Below is a small trained network, with its code and all its weights. Each question gives an input and a class and asks what happens when units are switched off, that is, made to give their printed mean instead of their output.

import numpy as np


def w(rows, s, z=0):
    codes = np.array(rows[::2]) - 128.0
    scale = np.full(codes.shape[1], s)
    scale[-1] = z or s
    return codes * scale


def f(y):
    return np.maximum(y, 0)


def log_softmax(a):
    a = a - a.max(-1, keepdims=True)
    return a - np.log(np.exp(a).sum(-1, keepdims=True))


def net(x, mask):
    res = np.array(x, float).reshape(1, 4) / 4 @ E
    y = f(res @ A[0][:, :-1].T + A[0][:, -1])
    res = res + np.where(mask, y, B[0][:, -1]) @ B[0][:, :-1]
    return log_softmax(res[-1] @ U[:, :-1].T + U[:, -1])


A, B = {}, {}
E = w([
[129,167,2,217,177],'x0',
[57,244,192,184,99],'x1',
[217,129,220,188,215],'x2',
[244,209,102,86,75],'x3',
],0.0081)
A[0] = w([
[180,126,184,174,185,49],'n0',
[83,209,169,173,96,78],'n1',
[170,137,199,181,209,60],'n2',
[74,60,152,160,194,100],'n3',
[56,51,125,158,157,113],'n4',
[43,89,156,166,159,54],'n5',
[130,127,72,173,154,80],'n6',
[158,60,105,66,149,23],'n7',
[89,202,172,143,105,55],'n8',
[208,196,111,101,89,44],'n9',
[80,185,154,151,129,88],'n10',
[166,169,59,160,151,64],'n11',
[196,194,119,101,88,11],'n12',
[205,148,190,152,224,74],'n13',
[132,104,160,109,99,253],'n14',
[128,159,86,171,129,111],'n15',
[134,114,185,80,97,35],'n16',
[98,131,69,184,179,150],'n17',
[133,113,186,61,94,40],'n18',
[90,80,190,106,112,99],'n19',
[86,109,65,71,79,54],'n20',
[202,121,211,190,199,85],'n21',
[137,134,84,178,168,215],'n22',
[147,152,74,180,141,35],'n23',
[88,196,153,151,119,72],'n24',
[156,79,75,117,153,109],'n25',
[128,165,76,164,154,92],'n26',
[168,24,76,88,156,88],'n27',
[165,64,87,87,150,38],'n28',
[58,156,96,92,55,30],'n29',
[77,193,155,175,79,71],'n30',
[134,149,83,170,133,98],'n31',
[144,131,73,184,142,66],'n32',
[147,111,197,82,75,30],'n33',
[148,105,193,105,105,77],'n34',
[90,185,153,152,118,48],'n35',
[130,141,58,155,161,54],'n36',
[59,127,76,85,54,47],'n37',
[140,156,67,183,158,50],'n38',
[44,88,154,164,175,23],'n39',
[254,208,114,93,45,69],'n40',
],0.0092,0.0052)
B[0] = w([
[89,61,29,150,44,204],'n0',
[217,42,138,193,181,204],'n1',
[112,79,45,143,61,227],'n2',
[154,222,88,44,187,222],'n3',
[169,254,70,33,217,220],'n4',
[155,210,75,39,221,196],'n5',
[79,80,198,108,134,180],'n6',
[181,58,158,199,192,180],'n7',
[210,8,150,204,220,182],'n8',
[112,182,84,29,234,192],'n9',
[204,71,134,179,187,181],'n10',
[86,101,172,72,132,188],'n11',
[132,169,66,23,234,176],'n12',
[75,72,19,158,38,242],'n13',
[96,174,180,130,77,219],'n14',
[100,92,190,117,122,177],'n15',
[49,35,206,73,126,167],'n16',
[83,134,196,81,104,228],'n17',
[52,43,198,85,136,179],'n18',
[73,124,174,60,120,187],'n19',
[116,73,51,181,56,184],'n20',
[81,81,36,149,38,254],'n21',
[81,149,194,104,74,240],'n22',
[63,74,186,85,139,170],'n23',
[215,50,144,173,193,179],'n24',
[173,111,167,185,160,192],'n25',
[70,78,200,105,114,182],'n26',
[244,84,181,236,188,231],'n27',
[228,53,158,242,198,184],'n28',
[114,10,27,169,52,178],'n29',
[208,54,130,199,192,192],'n30',
[88,102,185,116,121,172],'n31',
[69,56,203,93,115,178],'n32',
[49,52,196,83,141,179],'n33',
[59,65,185,105,96,175],'n34',
[176,68,138,171,196,166],'n35',
[82,60,184,104,114,174],'n36',
[92,59,31,164,48,191],'n37',
[67,73,192,95,127,186],'n38',
[149,193,72,26,221,192],'n39',
[120,203,88,19,235,242],'n40',
],0.006,0.0077)
U = w([
[51,99,253,106,113,109],'0',
[234,92,168,207,172,116],'1',
[97,103,20,158,55,111],'2',
[136,185,94,63,195,108],'3',
[139,179,186,158,86,251],'4',
[140,188,156,167,101,95],'5',
[145,190,161,163,99,103],'6',
],0.014,0.024)

Each question gives the input, the list of numbers given to net, and the class t.
The units are the neurons (one row each of A and B). Each row of codes is followed by its name. A weight is (code - 128) times the scale printed after its matrix; where a second scale follows, it is the last column's (A, B and U).
mask holds one flag per neuron, in row order. A switched-off neuron (its flag False) gives its mean, the last column of its row in B, instead of its output. The means were averaged over made-up inputs and are rounded, as every weight is.
A unit's drop is (log p(t) with every unit on - log p(t) with that unit switched off) / (log p(t) with every unit on - log p(t) with every unit switched off).
The circuit of an input: a set's keep is (log p(t) with only the set's units on - log p(t) with every unit switched off) / (log p(t) with every unit on - log p(t) with every unit switched off). Starting from the 12 units with the biggest drops (on a tie, the unit counted first), units are removed one at a time, each time the one whose removal leaves the highest keep (on an exact tie, the one counted first), for as long as the keep stays at least 0.8.
circuit, biggest first: the units of the circuit, biggest drop first
unit that matters most: the unit with the biggest drop
k most important neurons: the k neurons with the biggest drops, biggest first
drop of u: that unit's drop, to one decimal
input [-7,6,-8,5], class 2: unit that matters most -> n29
input [1,-4,8,8], class 2: circuit, biggest first -> (n13, n21)
input [-3,1,-7,8], class 3: 3 most important neurons -> (n40, n9, n12)
input [-1,5,0,6], class 3: 2 most important neurons -> (n40, n9)
input [-7,-8,-2,7], class 1: 4 most important neurons -> (n27, n28, n7, n22)
input [-7,8,6,7], class 1: 2 most important neurons -> (n8, n1)
input [6,1,8,8], class 2: 3 most important neurons -> (n13, n21, n0)
input [-1,2,-8,-8], class 2: 4 most important neurons -> (n37, n29, n20, n40)
input [0,-3,3,-4], class 3: 2 most important neurons -> (n3, n4)
input [-5,-6,-1,8], class 3: 3 most important neurons -> (n40, n9, n12)
input [8,-8,-6,7], class 0: drop of n11 -> 0.1
input [1,-2,-3,-3], class 4: drop of n40 -> 0.3
input [0,-3,-3,5], class 3: drop of n40 -> 0.2
input [-3,5,2,0], class 1: drop of n14 -> 0.0
input [-1,1,-7,-7], class 2: unit that matters most -> n37
